Each row of numbers stands for one element and depends on some of the facts below. Use the named rows to name the rest.

Some rows with their names:
goles: [-12 -25  20  -8   3   7  15  17  13   4   6 -20  -4  13   0  -1  10 -19
 -16  -8 -14 -25  48  -5  23  -5  16  19 -14   2  13 -12   1  13 -10   3
  -4  11  20  10  -9 -15  10 -23  -2  20   9 -19]
fegre: [ -7 -11   7  -7  -4  10  14   4  -9  18   2   2 -12   9   3  -1  10 -11
 -12  -5 -13  -7  24  10   6 -32 -19  17 -16  -6  25 -13  -2  19   1  18
 -12   7   3  -1  -3  -5  13  -7   2   9   4  -6]
trubrom: [  4  -8  22   0  29  -2   8  10   1   5 -23  17   4   4  -7  -3   7 -24
  16  -4  21   2  12  11  18 -18   7  -1  10 -11   7   6  -4   6  -8   0
  -5  -7  19  -4   2   0  16  13   1  19  -2   9]
suzek: [  8   0   6  -7   7  13   0   6   7   1   6  -2   4  -8 -11   1 -14  -3
  -3   5   2   1 -10  -3  -6  19   4 -15   6   6 -13   1   9 -11 -11  -6
  -4   5  -6 -12  -1  -2 -16   4   9 -11  -6  -2]
zuludre: [ 13   8   4 -24 -16   2  20  14 -11  19   7   4   1  22   4   0   6   1
  -5  10 -23  -2   7  13 -18  -9   2  15  -2   3  27  10  -7  10  23  27
   9 -13  -5  -6   1  12   0 -13  -5   1   2 -19]
vedru: [  1  17  -2  -6 -12   2   1 -15  -4   7   9   7   3  -5   1   2 -14   9
   0   5   2  11 -19  -1 -23  13  -3 -10  -6   5   8   3  -8 -13   7  -5
  -1 -10 -24 -17   8  -3 -20   3   1  -9  15  -3]
mozos: [ 15  20  10 -16   8 -15  11   5 -11   4 -16  25  12  20   4  -5  -2  -3
  23   5  14  11  -3  15 -11  -3  19   2  12  -6  22  23 -18  -2  17   8
   9 -33   4 -14  11  14   2   9  -9  13   6   4]
rosku: [  1   4   6 -10  -7   8  21   4 -17  22   9  16 -15   6  -4 -11   5  14
 -13  -3 -19  -3  16  16 -10 -20  -4  11  -8  -6  35  -1   0   9  -1  23
  -5  15  -4  -8  -3  16   9 -11   6  -3   3   5]
zaruk: [ -3   0  -1  -8  -8   9  -2  -6   7   4  -2 -10   9  -2   8  17 -10 -22
   3   6   4   7 -15  -7  -4   2 -16  -3  -7   3  -5  -8  -2   2  13 -12
   1 -19 -12  -5   7 -21 -12   9  -5   2  12 -15]
plafi: [  5 -18   8  -6  22  28   0  10   5   6  -2 -14   1 -12  -7  14  -5 -31
  -2   2   5   0 -13   0  10   6 -18 -14   7  -5 -26 -12  21  -6 -16  -9
 -11   5  -2  -5  -8  -9  -9  15  15  -2  -9  -4]
ziker: [-17  -5 -13  19  -4 -14 -11 -18 -12  -9 -12 -10 -12  -1  20  -1  11   5
   0  -8   8  -6   0   5  17 -19 -20  23   0 -14  -5 -16   3   9   1  -1
  -1   1   1  23  -6  -1  18   1  -4  20  -4  12]
pebor: [ 13  12 -21  -1 -14 -19 -11   1 -11  -9  -4 -14   6  17  16   5  10  15
  10   9  -8   0 -15   1  -8   7   4  17  20   0 -13  15  -2   1  21  15
  23 -22   3  19   0  22   4  -1 -15   3 -22  -4]
bagril: [ -2  15 -20  16 -11 -21  -9 -16 -18  -8  -3   3 -10   0  11 -10   4  30
   4  -3   0   1  -7  10  -4  -5  -5  17   6  -9   5   1  -1   0   4   8
   4   0  -6  15  -6  23   8   0  -4   4  -7  17]
saskes: [ 13  -1 -11   7  13 -10  -8   7 -11 -10  -6  -8  -5   2   1  -6   9  13
   3   1  -7  -7  -7   7   5   7   4   8  24  -7 -21   6  15  -5  -9  13
   8   6  10  20 -16  30   9   2   1   4 -36  16]
kagira: [  4 -10 -18  24   5 -12 -16   3   8 -18 -12  -2  -6  -8  -7  -2  22   5
   1  -4  -1  -2   1  -6  22 -25  -7   5   7   0 -20   0   8  13   0   6
   5  21  16  28  -2   7  24   1  -4  -8 -22  14]
vustagak: [-14  -6  -6  11  -6  11  -7 -14  10   4   0   3   0 -15  -1   9  -3 -15
  -2  -3  12  10  -8 -11   8 -19 -25 -15 -19   8  -1 -16  -3   6   5 -14
 -11   2 -13  -5  12 -25  -1  10   3  -9  19  -1]
dusuzas: [ 12   4   2   4   5  10  -7   5  16  -2   6  13   6 -15 -26  -4  -4   3
  -1   5  -4  12  -9 -13  -6   7   9 -29  -1  14 -12  11   4  -7  -4  -7
  -3  18  -3 -11   5  -4  -7   5   8 -34  -4   2]
nakler: [ 19  15  11   8  13 -12   5   8   9  -2 -14  48   9   3 -29 -18  10  13
  15  -1  14  18   6   0   1 -23  25 -24   7   8  18  31 -20   7   5   7
   5  10  13  -9  15  11  18   6  -5 -21   1  19]
tenem: [  0  20 -19  18 -12 -24  -7 -17 -20  -9  -2  14 -12   0   7 -14   7  42
   2  -1  -3   5 -10   8 -11  -7   1  11   5  -7   8   8  -2  -4   3  13
   7   8  -6  12   1  24   9  -3  -5  -5 -10  23]
skugasuk: [  1  16 -17  12  -3 -18  -2 -15 -29  -5  -1   2 -15   0  15 -14   0  41
   2  -2   0  -2 -11  18 -10   7  -1  18  13 -15   5   4   7  -8  -4  12
   4   3  -7  10 -10  32   1  -1   3   5 -14  21]

Facts:
deskur	β	17; druvon	β	108; plasin	β	108; zovupak	β	984
pugran	β	108; trubrom	β	108; sobro	β	984; pebor	β	681
vatoflun	β	984; kleplomok	β	108; sudel	β	984; stena	β	108
badus	β	984; dristas	β	984; stibrem	β	984; saklun	β	984
midrik	β	681; gabrar	β	17; bridim	β	681; skodre	β	681
mabos	β	984; vustagak	β	984; pinus	β	984; skimon	β	108
boluk	β	984; kolam	β	681; memuplon	β	984; plimik	β	984
trerifo	β	984; vusiros	β	17; madasim	β	984; seplik	β	984
bagril	β	681; dredastel	β	984; pluvas	β	681; buzo	β	681
zofloba	β	681; listil	β	17; roklu	β	984; stikle	β	108
saskes	β	681; skasar	β	17; plaran	β	681; sifusto	β	681
ziker	β	681; gusis	β	984; vabus	β	681; zaruk	β	984
suzek	β	984; klefen	β	17; momir	β	17; grakil	β	984
zipos	β	108; ziplo	β	984; tagragor	β	984; reron	β	984
mozos	β	108; bigir	β	17; plafi	β	984; gaplu	β	681
klofun	β	984; brezan	β	681; goles	β	17; drofa	β	17
nakler	β	108; rosku	β	17; skerul	β	681; pligrul	β	681
driskim	β	984; bedru	β	984; skefor	β	984; skugasuk	β	681
kogrim	β	984; sutron	β	681; vedru	β	984; begri	β	984
trufil	β	984; brugom	β	984; fliflan	β	984; kagira	β	681
klabrebe	β	17; grisun	β	984; flimol	β	681; fegre	β	17
botre	β	681; stibris	β	681; fiplik	β	984; sifim	β	984
brubrar	β	984; kluska	β	984; skoskoflok	β	984; zinumim	β	984
mobol	β	984; dristak	β	984; gusto	β	681; ploge	β	17
zigru	β	984; danon	β	17; skuro	β	681; megra	β	17
stoplik	β	17; tenem	β	681; zuludre	β	17; dusuzas	β	984
deski	β	17; bonas	β	681; plefla	β	984; maba	β	681
sife	β	984; deskur	ε	skefor; deskur	ε	pligrul; deskur	ε	kolam
zovupak	ε	pluvas; zovupak	ε	pebor; zovupak	ε	gusto; zovupak	ε	trerifo
zovupak	ε	zuludre; zovupak	ε	brugom; zovupak	ε	midrik; pugran	ε	pebor
pugran	ε	skoskoflok; pugran	ε	zinumim; trubrom	ε	buzo; sobro	ε	vusiros
badus	ε	skoskoflok; dristas	ε	ploge; dristas	ε	klofun; dristas	ε	gusto
dristas	ε	vatoflun; dristas	ε	sudel; saklun	ε	nakler; bridim	ε	memuplon
bridim	ε	flimol; bridim	ε	botre; skodre	ε	mozos; skodre	ε	stena
skodre	ε	sudel; skodre	ε	zuludre; skodre	ε	vedru; skodre	ε	fiplik
mabos	ε	skefor; mabos	ε	gaplu; vustagak	ε	ploge; vustagak	ε	tenem
vustagak	ε	klefen; pinus	ε	memuplon; pinus	ε	skefor; skimon	ε	nakler
skimon	ε	sifim; skimon	ε	zofloba; skimon	ε	madasim; boluk	ε	tenem
boluk	ε	plasin; boluk	ε	bagril; boluk	ε	vedru; boluk	ε	kolam
plimik	ε	skoskoflok; skasar	ε	vabus; skasar	ε	bedru; skasar	ε	botre
plaran	ε	tenem; plaran	ε	megra; plaran	ε	druvon; plaran	ε	rosku
ziker	ε	vusiros; ziker	ε	zigru; ziker	ε	kolam; zaruk	ε	mozos
momir	ε	dredastel; momir	ε	saskes; momir	ε	sifusto; zipos	ε	driskim
zipos	ε	mozos; zipos	ε	gusto; zipos	ε	gusis; zipos	ε	skoskoflok
tagragor	ε	botre; tagragor	ε	ziplo; plafi	ε	roklu; plafi	ε	stikle
goles	ε	bigir; goles	ε	botre; goles	ε	kogrim; drofa	ε	nakler
drofa	ε	ploge; drofa	ε	grisun; skerul	ε	begri; skerul	ε	zofloba
skerul	ε	dusuzas; trufil	ε	stibris; trufil	ε	ziplo; kagira	ε	dusuzas
klabrebe	ε	reron; fegre	ε	bonas; fegre	ε	plasin; brubrar	ε	skugasuk
kluska	ε	pligrul; kluska	ε	skugasuk; kluska	ε	brezan; kluska	ε	druvon
mobol	ε	sudel; mobol	ε	seplik; mobol	ε	kolam; dristak	ε	roklu
dristak	ε	deski; danon	ε	nakler; danon	ε	listil; skuro	ε	kogrim
stoplik	ε	stibrem; stoplik	ε	pligrul; stoplik	ε	skugasuk; stoplik	ε	stena
plefla	ε	pligrul; plefla	ε	grakil; maba	ε	driskim; maba	ε	skoskoflok
maba	ε	sudel; sife	ε	suzek

Which element is each row?
No name comes twice in this set of rows, the named rows included.
[-17  -6  -2  -1  -7   8  -6 -16   3   1   0  -5   0  -8  11  15  -9 -20
   0  -3  11   5  -9  -5   2  -6 -21  -4 -17   0  -1 -17  -2   3   5 -17
  -9 -12 -15  -9   5 -25  -7  10   1   5  22  -9] : mobol
[  4 -16  12 -13   8  14  16  21  -2  14   3  -3  -7  10  -5   0  12 -16
  -9  -2 -18 -11  21   8  10 -19  -7  11  -3  -5   9  -5   7  14  -5  18
  -5  12  11   4  -8   4  13  -9   5   6  -9  -9] : klabrebe
[-23  -7  -2   4  -7  12  -5 -23  -1   7  -2  -4  -3 -12  10  12  -8 -18
  -4  -6  14   8  -6  -5   6 -14 -30  -4 -19  -2   4 -25  -2   4  -3 -17
 -13  -4 -17  -8   8 -29  -6  11   2   5  24  -3] : boluk
[  0 -10  18 -12   1   1  22  21   5   4  14  -7  -1  15  -8  -8   4   6
 -13  -1 -22 -22  40   4   2  15  33  13  -6   7  16   3  -4   2  -8  10
   0  10  20   0  -6   5   2 -27   1   6   0 -11] : bigir
[  4 -24  14 -13  13  21  17  25  -2  16  -2 -10  -7   5  -4   4  15 -29
 -10  -2 -17 -12  21  10  15 -27 -15  12   2  -8   7 -10  15  18  -8  17
 -10  13  13   4 -10   1  18  -3   9  10 -16  -9] : momir
[ 11  -3   7  -1  -7   7  14  19   7  11   7  21  -2   3 -24 -11  20   5
 -10   1 -24   2  22   0   0 -30   4  -5 -10  14  20  12  -4  17   8  25
   1  26   8   2   3   9  19 -15   0 -22  -5  -1] : listil
[ -2   9 -19  15  -3 -18  -4 -15 -24  -5  -4   1 -15   0  13 -13   3  35
   0  -7   1  -3  -8  14  -4   2  -6  19  11 -14   2  -1   6  -6  -8   7
   2   5  -3  13 -13  26   7   2   2   9 -14  24] : brezan
[  0 -16   4   4  -4  11   9  16  14   8  -2  16  -4   3 -20  -5  25 -14
 -11  -3 -16  -1  24  -4  15 -47 -11  -5 -16  13  16  -1  -1  27   8  17
  -4  27  14   8   2  -8  28 -10   1 -14   1  -6] : danon
[  4   5   4  -8 -13   5  17   6  -6  15   9  19  -7  10  -7 -11  12  11
  -8   1 -20   0  16  10  -8 -27  -2   5 -12   6  32   5  -7  15   9  25
   0  13  -2  -3   1  11  13 -14  -1 -10   5  -2] : klefen
[ -6  10   5  -4  -2   2   5 -11  -3   4  16   1  -2  -6  -2  -6 -21  20
  -5  -2   2  -1  -1   1 -17  33  16  -9  -6   1   6  -3   1 -21 -14 -13
  -7   1 -15 -17  -1  -1 -22  -5   7  -4  12   3] : skefor
[-22  -8   7   2   3   6  -2 -11  11  -4   5 -15  -2 -12   6   4 -14  -8
  -8  -8  10  -8  11  -8   8  16   2  -4 -15   0  -4 -19   0 -11 -18 -27
 -11   3  -2  -5  -2 -24 -13  -2   7  11  19  -8] : pinus
[ 19  -1  20 -14  37   2  12  20  -6   7 -17  21   3   5 -11 -10   1 -14
  14   0  14   5   0  18   6  -1  11  -7  27 -16   0  15   7  -1 -12   6
  -3  -8  16 -10  -3  24  10  15   5  13 -14  16] : stikle

The same elements again, as new rows of numbers:
Some elements and their rows:
stena: [  7  13   6   8  -6  -2   9  -1   4  13  16   2 -14   1 -14]
bigir: [  6   1  -3  -7  -2   4 -11  -5   1   4  -7  18 -11   8 -12]
klefen: [19  5  2  3  1  4  0  2  9 13  5 20 -6  2 -8]
ploge: [ 18   1  -6   4  -7  -6  -6  -1  -3   5 -14  16  -4  10  -7]
megra: [ 11  -1  -4  -9  12  -4   2   9   5  16  -7  12 -10   2  -4]
maba: [-13  -8 -35   4 -18 -10 -16 -14  17  16  10  -6  19  20  13]
buzo: [ 1 17  7  9 -6 -6 -9  1 10 21  9 14 -5 -3 -2]
brezan: [ -6  13  -2  -5   3  -9   0  13   4  22  -4   2 -10  -5   1]
gaplu: [-10   6  -3  -1  11 -18 -10  12   6  21  -2   9  -5 -11  -3]
kolam: [ -1  21 -14  12   3 -20 -18  12  -3   7   0  19  10  10 -16]
badus: [-16 -28 -25   2  10   0  -8 -19  23  25  12 -28  19   8  16]
kogrim: [  0  10  13 -19  13  -6  -4 -11   2  17  -5  -3  -2   0  -3]
memuplon: [ -1   7  16   6  17   5 -20  -6   6  11  13  10   3  -8 -13]
brubrar: [  1  13  -2 -11  -4  11  17  16  -5  -4   4 -33   6  -8   8]
suzek: [ 3  8  6 -3 18 -8 -1 -1 -2 20 -4 -5 -3 -2 -4]
plimik: [-18 -25 -30   9  -4   8 -22 -24  16  15  11 -24  17  18  10]
mabos: [-13  -6  -2   2  28 -12 -17  10   0  -4  10  -7  26 -18 -14]
dristak: [ 11  10   7   3   0  -1   0 -10   1   4  12  -3  19   0  -2]
trerifo: [ 2  8  3 -2 18 -6 -3 -1 -3 23 -5 -2 -3  3 -3]
dredastel: [  0  12   0   6   6   3 -15  -7  -7  10  -8   1  -5  10 -10]

Rows to name:
No name comes twice in this set of rows, the named rows included.
[  4   1 -16  12  12   1  -7  27   7 -17  32  10  28 -16 -20] : deskur
[ -7  25  -7   0 -23  12  -4  22  -3   3  -3 -10 -17   1   1] : skugasuk
[  5 -23  14  30 -23 -16  -4 -10 -14  -1 -22   4 -11 -10  -6] : nakler
[-11 -16 -13  18   8  16 -18 -20  26  35  15 -14   5  12   8] : skoskoflok
[ 11  20 -17  -9 -11 -26  12   4   4  18   3  -1  22   9  11] : skodre
[  9 -22  14  27 -21  -8  -8 -10 -18 -12 -25  -7  16 -14  11] : saklun
[  1  13 -17   2   9 -38  -5  14   2   7   9  14  33  -3  -8] : ziker
[ -9  -3   9   9  22  -1 -25   1   8  -9  25   6  28 -20 -19] : pinus
[ -2 -17 -25  -6  -5 -17  12 -16  16  24  15 -18  11  15   5] : zipos

